Below is a small trained network, with its code and all its weights. Each question gives an input and a target symbol and asks what happens when units are switched off, that is, made to give their printed mean instead of their output.

import numpy as np


def w(rows, s, z=0):
    codes = np.array(rows[::2]) - 128.0
    scale = np.full(codes.shape[1], s)
    scale[-1] = z or s
    return codes * scale


def softmax(a):
    e = np.exp(a - a.max(-1, keepdims=True))
    return e / e.sum(-1, keepdims=True)


def log_softmax(a):
    a = a - a.max(-1, keepdims=True)
    return a - np.log(np.exp(a).sum(-1, keepdims=True))


def net(x, mask):
    ids = ['ΔΣΦαζημτ'.index(c) for c in x.split()]
    T = len(ids)
    res = E[ids] + P[:T]
    u = 0
    for l in range(2):
        r = res
        for j in range(3):
            rows = slice(3 * j, 3 * j + 3)
            q, k, v = (r @ M[l][rows].T for M in (Q, K, V))
            z = softmax(np.where(np.tri(T) > 0, q @ k.T / 3**0.5, -1e9)) @ v
            o = O[l][rows]
            res = res + np.where(mask[u + j], z, o[:, -1]) @ o[:, :-1]
        u += 3
    return log_softmax(res[-1] @ U[:, :-1].T + U[:, -1])


Q, K, V, O = {}, {}, {}, {}
E = w([
[141,125,128,105,77,161,176,107],'Δ',
[151,86,136,139,173,154,128,139],'Σ',
[127,178,231,192,142,126,88,116],'Φ',
[144,157,248,156,72,75,169,191],'α',
[113,148,127,41,165,81,87,64],'ζ',
[101,54,116,154,125,170,93,143],'η',
[97,146,81,175,165,97,147,53],'μ',
[139,183,104,128,153,202,153,135],'τ',
],0.012)
P = w([
[251,76,165,158,131,60,86,6],'0',
[153,101,174,41,136,113,200,102],'1',
[121,104,170,45,134,128,218,129],'2',
[106,120,146,63,137,132,183,159],'3',
[92,187,127,118,131,91,87,131],'4',
[70,211,119,125,137,112,71,129],'5',
[48,218,106,136,139,136,61,133],'6',
[31,230,78,133,126,150,51,142],'7',
[6,254,64,141,121,175,45,141],'8',
],0.0054)
Q[0] = w([
[146,120,129,116,157,138,132,109],'L0H0',
[113,143,123,133,102,131,134,151],'L0H0',
[135,126,113,121,156,172,136,116],'L0H0',
[112,150,178,155,104,139,129,207],'L0H1',
[166,102,83,59,139,155,132,92],'L0H1',
[131,128,101,117,169,92,116,49],'L0H1',
[70,141,103,60,181,90,75,65],'L0H2',
[174,120,127,247,73,157,133,199],'L0H2',
[27,221,124,63,188,47,37,53],'L0H2',
],0.011)
K[0] = w([
[115,115,101,91,137,161,128,112],'L0H0',
[136,157,148,137,115,103,124,147],'L0H0',
[111,132,120,87,124,126,142,120],'L0H0',
[136,154,187,179,61,161,141,206],'L0H1',
[170,71,91,68,142,151,116,82],'L0H1',
[64,191,84,79,233,56,92,49],'L0H1',
[28,143,78,131,131,172,115,124],'L0H2',
[207,115,190,95,115,101,172,144],'L0H2',
[5,163,88,143,133,169,119,163],'L0H2',
],0.011)
V[0] = w([
[105,179,112,103,71,139,147,85],'L0H0',
[61,167,179,121,69,64,171,212],'L0H0',
[72,163,153,109,105,131,191,226],'L0H0',
[213,121,143,170,75,166,145,176],'L0H1',
[160,160,163,163,44,133,143,176],'L0H1',
[71,186,131,74,161,65,129,82],'L0H1',
[118,110,127,2,144,160,34,123],'L0H2',
[151,216,144,95,164,53,121,150],'L0H2',
[205,223,96,111,165,181,138,82],'L0H2',
],0.0066)
O[0] = w([
[89,191,143,127,65,110,228,74,148],'L0H0',
[32,162,154,75,142,109,85,211,144],'L0H0',
[46,184,118,64,150,180,111,192,95],'L0H0',
[197,140,162,192,159,148,145,187,52],'L0H1',
[179,167,196,204,121,100,143,192,102],'L0H1',
[77,147,129,50,100,75,111,50,255],'L0H1',
[227,144,98,108,58,202,30,129,172],'L0H2',
[136,171,71,20,178,136,101,245,199],'L0H2',
[254,245,103,158,176,103,187,105,150],'L0H2',
],0.0055,0.0042)
Q[1] = w([
[68,165,122,100,135,86,97,61],'L1H0',
[96,181,118,164,121,82,74,115],'L1H0',
[189,126,213,229,141,132,184,185],'L1H0',
[176,93,156,123,128,131,163,170],'L1H1',
[117,188,137,153,109,60,49,113],'L1H1',
[161,124,111,129,115,105,117,95],'L1H1',
[212,124,131,165,77,129,152,116],'L1H2',
[8,157,112,68,144,101,77,97],'L1H2',
[217,129,143,184,76,122,137,126],'L1H2',
],0.012)
K[1] = w([
[109,146,104,144,137,152,116,149],'L1H0',
[68,168,133,98,124,163,141,173],'L1H0',
[143,119,186,116,111,105,146,133],'L1H0',
[165,95,150,101,105,97,124,120],'L1H1',
[18,147,114,78,154,188,135,148],'L1H1',
[134,129,103,114,154,169,113,107],'L1H1',
[144,148,247,140,110,58,153,173],'L1H2',
[67,159,35,137,142,174,119,121],'L1H2',
[139,143,203,114,109,58,131,158],'L1H2',
],0.013)
V[1] = w([
[104,76,126,95,57,27,103,87],'L1H0',
[108,2,156,190,115,133,106,142],'L1H0',
[159,194,163,110,50,189,132,161],'L1H0',
[171,143,81,98,236,191,154,120],'L1H1',
[141,191,196,129,68,80,87,182],'L1H1',
[130,126,142,118,39,123,208,100],'L1H1',
[88,197,90,151,150,112,197,131],'L1H2',
[107,149,199,162,48,98,177,141],'L1H2',
[154,101,87,154,229,111,163,102],'L1H2',
],0.0078)
O[1] = w([
[134,242,60,136,172,194,71,197,254],'L1H0',
[25,187,134,151,50,153,126,105,8],'L1H0',
[197,72,204,146,120,154,120,56,114],'L1H0',
[204,96,166,126,86,23,101,173,108],'L1H1',
[142,103,148,100,165,221,176,119,149],'L1H1',
[158,147,72,212,226,123,45,69,159],'L1H1',
[97,71,79,128,254,58,164,104,124],'L1H2',
[116,172,102,197,171,93,56,74,46],'L1H2',
[68,148,168,119,147,62,211,210,124],'L1H2',
],0.0064,0.0054)
U = w([
[178,156,177,226,192,159,46,45,253],'Δ',
[116,146,202,121,65,71,159,206,209],'Σ',
[104,132,168,102,114,135,174,152,46],'Φ',
[107,79,106,116,160,210,192,110,64],'α',
[212,145,68,100,110,164,88,188,117],'ζ',
[49,151,114,136,40,157,98,58,87],'η',
[55,160,78,137,172,65,138,165,59],'μ',
[165,3,139,115,127,65,174,88,163],'τ',
],0.0058,0.0023)

Each question gives the input, a string of symbols that net reads in full, and the target symbol t.
The units are the heads (3 rows each of Q, K, V and O). Each row of codes is followed by its name. A weight is (code - 128) times the scale printed after its matrix; where a second scale follows, it is the last column's (O and U).
mask holds one flag per head, layer by layer. A switched-off head (its flag False) gives its mean, the last column of its rows in O, instead of its output. The means were averaged over made-up inputs and are rounded, as every weight is.
A unit's drop is (log p(t) with every unit on - log p(t) with that unit switched off) / (log p(t) with every unit on - log p(t) with every unit switched off).
The circuit of an input: a set's keep is (log p(t) with only the set's units on - log p(t) with every unit switched off) / (log p(t) with every unit on - log p(t) with every unit switched off). Starting from all 6 units, units are removed one at a time, each time the one whose removal leaves the highest keep (on an exact tie, the one counted first), for as long as the keep stays at least 0.8.
circuit, biggest first: the units of the circuit, biggest drop first
unit that matters most: the unit with the biggest drop
heads that matter: for each layer, one digit per head in row order, 1 if its drop is at least 0.15 and else 0, layers parted by /
input Σ η ζ Δ, target Σ: unit that matters most -> L0H1
input Δ μ ζ Σ, target Δ: circuit, biggest first -> L1H1, L0H0, L0H2
input ζ ζ Σ Σ, target ζ: circuit, biggest first -> L1H0, L0H2, L0H1, L0H0
input Δ α α τ, target Δ: circuit, biggest first -> L0H1, L1H2
input τ Δ Δ, target τ: circuit, biggest first -> L1H0, L0H2, L1H1
input ζ ζ ζ Δ, target ζ: circuit, biggest first -> L1H0, L0H2, L0H1
input μ α η, target μ: circuit, biggest first -> L0H0, L0H2, L1H0, L1H1
input η Δ Δ, target η: circuit, biggest first -> L1H0, L0H2, L0H0
input ζ ζ μ μ ζ Σ, target μ: circuit, biggest first -> L0H1, L1H0, L1H2
input Δ ζ Φ ζ η Σ ζ, target η: circuit, biggest first -> L0H2, L0H1, L1H0
input Δ μ Φ μ α ζ, target μ: circuit, biggest first -> L1H0, L1H2, L0H2
input ζ Φ Δ, target ζ: heads that matter -> 011 / 100
input α τ Σ, target α: circuit, biggest first -> L1H1, L0H1
input ζ ζ ζ τ α, target Δ: unit that matters most -> L0H1
input ζ α ζ τ μ, target τ: heads that matter -> 001 / 100
input μ τ ζ Δ, target μ: heads that matter -> 101 / 111
input η μ η τ, target η: heads that matter -> 101 / 100
input Σ ζ α Φ, target Δ: heads that matter -> 010 / 001
input τ Φ τ, target τ: heads that matter -> 001 / 110
input α μ μ Δ ζ Δ Σ Δ μ, target μ: unit that matters most -> L1H2
input μ ζ ζ ζ α, target Δ: heads that matter -> 010 / 001
input α α τ, target α: heads that matter -> 100 / 010
